Below are the code and all the weights of a small trained network. Each question names an input and a class and asks about switching units off, where a switched-off unit gives its printed mean instead of its output.

import numpy as np


def w(rows, s, z=0):
    codes = np.array(rows[::2]) - 128.0
    scale = np.full(codes.shape[1], s)
    scale[-1] = z or s
    return codes * scale


def norm(h):
    return h / np.sqrt((h * h).mean(-1, keepdims=True) + 1e-5)


def f(y):
    return np.maximum(y, 0)


def log_softmax(a):
    a = a - a.max(-1, keepdims=True)
    return a - np.log(np.exp(a).sum(-1, keepdims=True))


def net(x, mask):
    res = np.array(x, float).reshape(1, 2) / 4 @ E
    u = 0
    for l in range(3):
        y = f(norm(res) @ A[l][:, :-1].T + A[l][:, -1])
        res = res + np.where(mask[u : u + 9], y, B[l][:, -1]) @ B[l][:, :-1]
        u += 9
    return log_softmax(norm(res)[-1] @ U[:, :-1].T + U[:, -1])


A, B = {}, {}
E = w([
[89,43,175,52,163,109,204,189,165,58,60],'x0',
[130,1,125,147,200,213,97,198,153,189,108],'x1',
],0.0095)
A[0] = w([
[122,126,169,130,217,69,141,78,238,201,111,43],'0.n1',
[46,108,132,114,194,149,117,145,59,7,112,183],'0.n2',
[44,139,138,107,202,137,107,100,110,13,137,2],'0.n3',
[160,180,129,101,100,144,1,154,156,128,106,139],'0.n4',
[119,168,112,126,56,165,94,65,162,148,227,25],'0.n5',
[47,91,75,92,205,137,153,118,59,205,121,106],'0.n6',
[116,110,176,98,102,116,86,147,42,132,111,4],'0.n7',
[185,126,90,161,88,52,118,46,187,101,126,193],'0.n8',
[165,93,151,122,180,173,5,152,182,45,239,79],'0.n9',
],0.0053,0.0013)
B[0] = w([
[143,167,129,114,92,146,159,111,159,161,160,150],'0.n1',
[144,115,76,147,126,143,125,52,93,190,208,212],'0.n2',
[135,79,163,140,95,159,124,164,116,123,161,177],'0.n3',
[104,125,252,9,246,96,152,92,109,121,167,199],'0.n4',
[87,87,142,103,99,147,94,158,159,158,182,254],'0.n5',
[62,199,114,148,174,211,147,78,130,61,116,192],'0.n6',
[177,151,87,166,47,138,121,116,115,180,121,128],'0.n7',
[155,75,141,169,101,254,133,97,59,80,92,234],'0.n8',
[167,101,44,160,85,165,209,139,65,118,82,196],'0.n9',
],0.0078,0.0049)
A[1] = w([
[131,105,143,91,108,104,121,140,123,125,191,71],'1.n1',
[117,56,185,74,154,36,134,128,193,85,90,36],'1.n2',
[103,53,116,111,119,113,172,147,119,61,70,175],'1.n3',
[109,131,109,115,125,183,98,101,88,88,176,86],'1.n4',
[137,126,103,172,142,75,50,115,138,156,154,61],'1.n5',
[174,101,105,165,188,106,76,189,126,112,127,110],'1.n6',
[105,202,43,131,146,119,155,124,116,177,149,108],'1.n7',
[125,133,139,147,140,171,163,135,139,196,83,168],'1.n8',
[123,255,111,122,97,90,151,92,161,69,142,10],'1.n9',
],0.0088,0.0014)
B[1] = w([
[94,165,136,176,144,144,120,165,147,149,72,166],'1.n1',
[97,109,152,92,150,155,56,102,89,186,206,171],'1.n2',
[139,177,151,87,98,109,39,132,93,124,142,210],'1.n3',
[152,85,119,131,118,68,117,188,124,93,121,254],'1.n4',
[194,115,128,39,254,74,80,142,62,166,124,154],'1.n5',
[63,178,122,126,131,216,166,86,166,109,111,153],'1.n6',
[145,51,138,77,118,96,72,167,136,99,131,162],'1.n7',
[154,140,170,192,53,81,162,75,146,169,101,190],'1.n8',
[116,213,104,127,148,184,160,171,178,158,34,196],'1.n9',
],0.0083,0.0088)
A[2] = w([
[49,51,185,172,66,104,144,198,139,66,124,129],'2.n1',
[187,75,125,133,109,17,142,113,77,83,63,6],'2.n2',
[211,164,59,161,185,158,96,101,26,205,158,175],'2.n3',
[139,194,117,108,88,53,206,114,104,67,43,84],'2.n4',
[39,99,78,166,147,190,141,113,172,182,102,91],'2.n5',
[135,107,51,124,216,182,183,60,189,165,80,90],'2.n6',
[7,115,167,36,208,165,165,131,219,67,254,48],'2.n7',
[109,107,138,200,198,184,71,187,174,154,39,104],'2.n8',
[127,187,83,57,74,143,147,105,110,91,98,241],'2.n9',
],0.007,0.0017)
B[2] = w([
[148,161,73,173,162,60,103,74,134,93,140,199],'2.n1',
[149,218,102,189,206,46,66,191,71,91,208,164],'2.n2',
[55,59,161,25,137,93,154,120,93,108,161,254],'2.n3',
[89,78,72,252,63,210,134,50,228,156,112,201],'2.n4',
[129,173,128,124,80,136,76,121,149,164,98,188],'2.n5',
[111,194,82,183,68,188,178,112,136,56,130,174],'2.n6',
[149,110,119,107,137,73,149,120,91,136,196,173],'2.n7',
[183,255,153,190,96,99,198,132,222,84,38,207],'2.n8',
[172,41,151,154,170,144,197,160,187,172,82,215],'2.n9',
],0.0074,0.0072)
U = w([
[109,158,128,187,58,200,168,104,208,163,17,169],'0',
[84,93,177,34,130,102,74,127,76,173,229,158],'1',
[158,158,73,239,150,6,67,147,123,64,172,103],'2',
[88,139,47,102,185,152,196,220,118,55,138,2],'3',
],0.012,0.0063)

Each question gives the input, the list of numbers given to net, and the class t.
The units are the neurons (one row each of A and B). Each row of codes is followed by its name. A weight is (code - 128) times the scale printed after its matrix; where a second scale follows, it is the last column's (A, B and U).
mask holds one flag per neuron, layer by layer. A switched-off neuron (its flag False) gives its mean, the last column of its row in B, instead of its output. The means were averaged over made-up inputs and are rounded, as every weight is.
A unit's drop is (log p(t) with every unit on - log p(t) with that unit switched off) / (log p(t) with every unit on - log p(t) with every unit switched off).
The circuit of an input: a set's keep is (log p(t) with only the set's units on - log p(t) with every unit switched off) / (log p(t) with every unit on - log p(t) with every unit switched off). Starting from the 12 units with the biggest drops (on a tie, the unit counted first), units are removed one at a time, each time the one whose removal leaves the highest keep (on an exact tie, the one counted first), for as long as the keep stays at least 0.8.
circuit, biggest first: the units of the circuit, biggest drop first
unit that matters most: the unit with the biggest drop
k most important neurons: the k neurons with the biggest drops, biggest first
top k neurons in layer l: the k neurons of layer l with the biggest drops, biggest first
drop of u: that unit's drop, to one decimal
input [8,-7], class 1: circuit, biggest first	[1.n2]
input [-3,2], class 2: 2 most important neurons	[0.n9; 0.n2]
input [8,7], class 1: top 4 neurons in layer 1	[1.n2; 1.n3; 1.n9; 1.n1]
input [5,4], class 1: 2 most important neurons	[1.n3; 0.n8]
input [-4,-4], class 0: top 4 neurons in layer 1	[1.n9; 1.n2; 1.n3; 1.n4]
input [3,-2], class 2: 2 most important neurons	[0.n2; 0.n4]
input [-6,5], class 1: top 2 neurons in layer 1	[1.n9; 1.n5]
input [2,-3], class 2: top 2 neurons in layer 0	[0.n3; 0.n8]
input [0,-3], class 2: 2 most important neurons	[0.n8; 1.n4]
input [1,3], class 2: top 2 neurons in layer 1	[1.n9; 1.n8]
input [2,0], class 2: 2 most important neurons	[0.n2; 1.n9]
input [-1,0], class 2: top 2 neurons in layer 1	[1.n1; 1.n9]
input [-5,-7], class 0: drop of 1.n9	1.4
input [-2,-1], class 2: drop of 1.n9	0.1
input [-3,-4], class 0: drop of 1.n9	0.5
input [-1,-6], class 0: drop of 2.n5	0.0
input [-1,-2], class 2: unit that matters most	0.n8
